Here is a tiny trained network, its code and every weight. The questions are about switching its units off for an input and a target symbol, where a switched-off unit gives its printed mean instead of its output.

import numpy as np


def w(rows, s, z=0):
    codes = np.array(rows[::2]) - 128.0
    scale = np.full(codes.shape[1], s)
    scale[-1] = z or s
    return codes * scale


def norm(h):
    return h / np.sqrt((h * h).mean(-1, keepdims=True) + 1e-5)


def f(y):
    return y / 2 * (1 + np.tanh(0.7978845608 * (y + 0.044715 * y**3)))


def softmax(a):
    e = np.exp(a - a.max(-1, keepdims=True))
    return e / e.sum(-1, keepdims=True)


def log_softmax(a):
    a = a - a.max(-1, keepdims=True)
    return a - np.log(np.exp(a).sum(-1, keepdims=True))


def net(x, mask):
    ids = ['βδζηθφψ'.index(c) for c in x.split()]
    T = len(ids)
    res = E[ids] + P[:T]
    r = norm(res)
    for j in range(3):
        rows = slice(3 * j, 3 * j + 3)
        q, k, v = (r @ M[0][rows].T for M in (Q, K, V))
        z = softmax(np.where(np.tri(T) > 0, q @ k.T / 3**0.5, -1e9)) @ v
        o = O[0][rows]
        res = res + np.where(mask[j], z, o[:, -1]) @ o[:, :-1]
    y = f(norm(res) @ A[0][:, :-1].T + A[0][:, -1])
    res = res + np.where(mask[3:11], y, B[0][:, -1]) @ B[0][:, :-1]
    return log_softmax(norm(res)[-1] @ U[:, :-1].T + U[:, -1])


Q, K, V, O, A, B = {}, {}, {}, {}, {}, {}
E = w([
[135,201,190,182,160],'β',
[75,224,108,151,225],'δ',
[119,193,174,193,163],'ζ',
[112,128,223,37,96],'η',
[77,108,143,92,25],'θ',
[80,94,201,125,214],'φ',
[248,240,133,50,186],'ψ',
],0.017)
P = w([
[61,255,195,81,87],'0',
[83,217,48,34,118],'1',
[111,204,133,98,86],'2',
[126,185,158,128,86],'3',
[134,164,165,141,94],'4',
[148,148,164,150,101],'5',
[158,134,163,160,108],'6',
[169,122,149,163,118],'7',
[179,109,143,169,126],'8',
[188,101,136,183,134],'9',
[196,94,128,189,145],'10',
[209,90,120,208,160],'11',
[206,77,110,196,169],'12',
[220,67,97,196,174],'13',
],0.0089)
Q[0] = w([
[150,182,128,157,157],'H1',
[136,173,59,154,58],'H1',
[88,174,180,148,136],'H1',
[162,119,157,149,122],'H2',
[188,120,85,172,206],'H2',
[148,195,204,190,253],'H2',
[176,173,112,176,97],'H3',
[104,89,179,160,133],'H3',
[115,138,103,144,64],'H3',
],0.032)
K[0] = w([
[223,102,126,124,93],'H1',
[133,254,100,144,31],'H1',
[159,74,123,123,85],'H1',
[158,88,90,107,94],'H2',
[180,191,133,110,235],'H2',
[216,71,134,180,230],'H2',
[221,83,99,139,65],'H3',
[107,76,179,116,188],'H3',
[132,154,106,102,46],'H3',
],0.024)
V[0] = w([
[142,237,125,91,51],'H1',
[150,109,160,74,121],'H1',
[195,41,103,173,95],'H1',
[135,43,63,225,54],'H2',
[197,251,85,160,109],'H2',
[24,164,127,180,61],'H2',
[136,164,128,120,142],'H3',
[164,78,147,63,130],'H3',
[89,110,108,98,124],'H3',
],0.023)
O[0] = w([
[173,195,146,207,85,208],'H1',
[67,177,140,159,132,196],'H1',
[108,152,138,40,109,11],'H1',
[104,137,67,249,94,1],'H2',
[116,110,32,81,156,163],'H2',
[18,90,104,118,117,149],'H2',
[121,148,118,149,143,164],'H3',
[117,131,152,62,168,121],'H3',
[117,126,114,75,115,111],'H3',
],0.02)
A[0] = w([
[145,4,161,47,134,2],'N1',
[180,90,157,169,115,85],'N2',
[107,164,146,102,171,92],'N3',
[121,109,75,121,129,131],'N4',
[104,164,134,55,120,131],'N5',
[78,134,119,135,153,83],'N6',
[138,165,138,151,152,149],'N7',
[78,82,121,184,41,153],'N8',
],0.028,0.006)
B[0] = w([
[112,2,56,41,118,198],'N1',
[91,151,136,77,130,160],'N2',
[83,144,130,145,143,214],'N3',
[121,140,177,141,104,141],'N4',
[158,116,110,135,76,192],'N5',
[162,136,132,96,152,171],'N6',
[129,82,136,112,102,221],'N7',
[186,144,92,204,120,252],'N8',
],0.04,0.012)
U = w([
[110,2,92,91,126,234],'β',
[141,69,134,156,193,2],'δ',
[145,84,78,234,122,203],'ζ',
[43,147,89,133,231,108],'η',
[95,165,52,82,41,75],'θ',
[104,109,220,135,98,165],'φ',
[223,148,100,86,182,108],'ψ',
],0.0085,0.0031)

Each question gives the input, a string of symbols that net reads in full, and the target symbol t.
The units are the heads (3 rows each of Q, K, V and O) and the neurons (one row each of A and B). Each row of codes is followed by its name. A weight is (code - 128) times the scale printed after its matrix; where a second scale follows, it is the last column's (O, A, B and U).
mask holds one flag per unit, heads first, then neurons. A switched-off unit (its flag False) gives its mean, the last column of its rows in O or B, instead of its output. The means were averaged over made-up inputs and are rounded, as every weight is.
A unit's drop is (log p(t) with every unit on - log p(t) with that unit switched off) / (log p(t) with every unit on - log p(t) with every unit switched off).
most important unit: the unit with the biggest drop
top k neurons: the k neurons with the biggest drops, biggest first
heads that matter: for each layer, one digit per head in row order, 1 if its drop is at least 0.15 and else 0, layers parted by /
drop when u is switched off: that unit's drop, to one decimal
input η ψ η ψ ψ φ η η θ ζ η η θ ζ, target θ: heads that matter => 110
input η θ β, target θ: most important unit => H2
input δ η η ζ β ψ δ η β, target η: top 3 neurons => (N3 N8 N1)
input ζ η η θ ζ θ δ, target θ: heads that matter => 110
input ζ η ψ θ ζ η ψ ψ δ ζ ζ θ δ δ, target θ: heads that matter => 100
input δ η ψ η θ η η η ζ δ ψ η ψ ζ, target ψ: heads that matter => 010
input δ φ β, target φ: heads that matter => 010
input ζ ψ δ, target ψ: heads that matter => 010
input θ ζ η ζ δ η β δ, target η: top 3 neurons => (N8 N1 N5)
input ψ ζ η, target φ: heads that matter => 010
input β θ η η θ ζ, target θ: top 2 neurons => (N5 N8)
input β η ψ φ η ψ θ η β, target θ: top 3 neurons => (N5 N8 N1)
input ψ θ φ δ, target φ: heads that matter => 000
input ψ β ψ η ζ η η ζ, target η: most important unit => H2
input ψ η η η η δ δ η δ, target η: top 3 neurons => (N8 N1 N3)
input ζ η δ η θ δ δ η η ψ δ η φ ζ, target φ: drop when N8 is switched off => 0.1
input η η β η φ η δ η η β, target η: drop when H2 is switched off => 0.4
input ζ β η η ζ θ η η η ζ, target η: drop when H2 is switched off => 0.4
